After every row comes roughly how far along a hidden order it lies, from 0 to 30.
|  -8 |  29 | -51 |   0 |  10 | -85 |  23 | -25 | -92 |   6 |  -4 | -43 |   7 | -56 | -13 |  -4 |  26 | -39 |  -1 |  17 | -23 |  20 | -88 |   4 | -50 |  61 | -50 |  34 | : 30
|  -7 |  -2 |  10 |   7 |  24 | -14 |  -4 | -34 |  -9 |   7 |   0 |   5 | -36 |   4 | -29 |  21 | -24 |  -4 |   7 |  10 |  25 |  18 | -31 | -18 | -24 | -42 |  -5 |  26 | : 0
|  -6 |   4 |  -6 |   6 |  28 | -35 |   4 | -35 | -40 |   8 |   6 | -20 | -20 | -30 | -34 |   8 | -13 | -18 |  -3 |  19 |  10 |  21 | -51 | -11 | -26 | -14 | -25 |  21 | : 11
|  -4 |   8 | -11 | -12 | -37 |  13 |  -9 |  18 |  38 |  -8 | -35 |  42 | -11 |  48 |  50 |  25 |   3 |  35 |  19 | -32 |   7 | -13 |  57 |   5 |  14 |  31 |  47 |  23 | : 19
|  -4 |  10 |   6 |   7 |  21 | -41 |   5 | -34 | -32 |   8 |   4 | -10 | -39 |  -9 | -31 |  22 | -11 | -15 |   9 |  21 |  18 |  19 | -53 | -20 | -47 | -33 | -26 |  34 | : 10
|   3 |  11 |  17 |   5 | -40 |  14 |  -3 |  23 |  47 |  -8 | -19 |  44 | -27 |  47 |  48 |  23 |   9 |  31 |  25 | -10 |   2 | -21 |  52 |  -2 | -17 |  -1 |  37 |  18 | : 19
|  -1 |  -5 |   3 |  -5 | -30 |  25 | -13 |  15 |  55 |  -6 | -20 |  50 | -21 |  53 |  56 |  26 |  -7 |  38 |  22 | -21 |  16 | -13 |  61 |  -3 |  12 |  -9 |  47 |  14 | : 18
|    5 |  -44 |   57 |   10 |   54 |   67 |  -19 |  -25 |   36 |    7 |   40 |   -9 |   -5 |    3 |  -73 |  -19 |  -56 |   -4 |  -24 |   18 |   31 |   11 |    0 |  -18 |   38 | -127 |   -3 |  -49 | : 30
|    2 |  -37 |   49 |    9 |   42 |   53 |  -18 |  -24 |   35 |    7 |   27 |   -2 |  -14 |   11 |  -58 |   -5 |  -50 |    8 |  -13 |   10 |   33 |    8 |    7 |  -18 |   28 | -100 |    7 |  -35 | : 20
|  22 |   1 |  34 |  11 | -40 |  50 |  11 |  65 |  50 | -14 |  18 |  -9 |  29 |  -2 |  30 | -37 |  40 |   4 |  -1 |  12 | -27 | -38 |  52 |  17 |   5 |   7 |  -2 | -53 | : 15
|  -1 |  24 |  -2 |   7 | -28 | -29 |   7 |   8 |   2 |  -4 | -19 |  19 | -25 |  20 |  37 |  22 |  21 |  10 |  24 |   1 |   2 |  -9 |   7 |  -2 | -42 |  17 |   9 |  39 | : 13
|  -3 |  18 |  -8 |   6 |   4 | -34 |  10 | -14 | -37 |   3 |  -2 | -17 | -11 | -15 |  -7 |   8 |  13 | -15 |   6 |  13 |  -3 |   9 | -41 |  -4 | -37 |  13 | -21 |  24 | : 8
|  -1 |  33 | -11 |  15 |  -4 | -68 |  18 | -11 | -41 |   2 |  -5 | -18 | -26 | -20 |   1 |  11 |  22 | -21 |  14 |  24 |  -7 |   7 | -57 |  -7 | -69 |  15 | -31 |  40 | : 18
|   2 |   1 |  30 |  11 | -16 |  18 |  -4 |   7 |  40 |  -4 |  -4 |  27 | -31 |  36 |  16 |  17 |  -1 |  19 |  17 |   2 |  16 | -12 |  29 |  -9 | -16 | -31 |  22 |   9 | : 7
|  -1 |  47 | -27 |  15 | -23 | -83 |  26 |   2 | -60 |  -1 | -13 | -24 | -17 | -26 |  11 |  12 |  50 | -24 |  22 |  23 | -22 |  -1 | -59 |   0 | -88 |  62 | -35 |  47 | : 27
|   1 |  -5 |  13 |  12 |  35 |  -5 |   4 | -23 | -32 |   7 |  25 | -38 |   0 | -36 | -52 | -16 | -11 | -29 | -14 |  28 |   2 |  20 | -55 |  -9 | -15 | -36 | -38 |   4 | : 14
|  -5 |  17 | -13 |   2 |  -5 | -35 |   5 |  -9 | -23 |   1 | -12 |   1 | -15 |   1 |   7 |  15 |   9 |  -2 |  10 |   2 |   2 |   6 | -22 |  -3 | -19 |  19 |  -5 |  29 | : 6
|   4 | -29 |  42 |   8 |  40 |  40 | -10 | -21 |  13 |   7 |  30 | -18 |  -4 | -13 | -50 | -14 | -34 |  -9 | -18 |  16 |  19 |  13 | -11 | -13 |  19 | -83 | -13 | -33 | : 18
|   2 |  -1 |  10 |  -2 | -19 |  23 |  -5 |  15 |  33 |  -5 |  -8 |  20 |  -2 |  25 |  23 |   7 |   0 |  21 |   5 | -10 |   4 | -12 |  39 |   2 |  11 |   1 |  22 |  -4 | : 6
|   4 |  10 |  26 |  14 | -13 |  -4 |   3 |   1 |  15 |  -1 |  -1 |  14 | -31 |  16 |   8 |  15 |   5 |   5 |  17 |  11 |   9 |  -8 |   1 | -11 | -35 | -27 |   2 |  16 | : 0
|  15 |   6 |  42 |  15 | -38 |  35 |   2 |  44 |  58 | -11 |   3 |  16 | -10 |  26 |  45 |  -6 |  22 |  18 |  14 |   7 |  -4 | -33 |  51 |   1 | -18 | -14 |  17 | -16 | : 17
|  -7 | -15 |   4 |   3 |  44 | -10 |  -5 | -46 | -27 |  11 |  13 | -17 | -14 | -19 | -60 |   5 | -32 | -16 | -12 |  11 |  20 |  26 | -55 | -16 |  -2 | -48 | -17 |   5 | : 14
|   1 | -24 |  25 |   3 |  -3 |  25 | -11 |  -3 |  34 |  -1 |   0 |  27 | -28 |  31 |   0 |  14 | -18 |  19 |   7 |  -4 |  20 |  -4 |  28 | -10 |   7 | -33 |  24 |   2 | : 5
|  -3 |   8 |  32 |   7 | -38 |  24 | -17 |   3 |  72 |  -6 | -33 |  83 | -67 |  83 |  44 |  60 | -14 |  51 |  42 | -18 |  41 | -15 |  74 | -20 | -24 | -27 |  64 |  50 | : 30
|  16 |  -4 |  59 |  20 | -23 |  35 |   0 |  37 |  61 |  -8 |  17 |  10 | -12 |  22 |  21 | -10 |  12 |  13 |   9 |  19 |   3 | -30 |  41 |  -1 | -11 | -39 |   8 | -32 | : 15
|  -4 |  30 | -14 |   1 | -44 | -34 |   4 |  14 |   9 |  -5 | -33 |  37 | -32 |  37 |  54 |  33 |  21 |  22 |  32 | -11 |   2 | -11 |  19 |  -3 | -39 |  42 |  29 |  54 | : 22
|  -4 |  33 | -31 |   0 | -15 | -62 |  17 |  -5 | -49 |   1 | -12 | -24 |  -7 | -19 |  13 |   9 |  29 | -19 |  10 |  11 | -14 |   1 | -52 |   2 | -47 |  48 | -26 |  33 | : 17
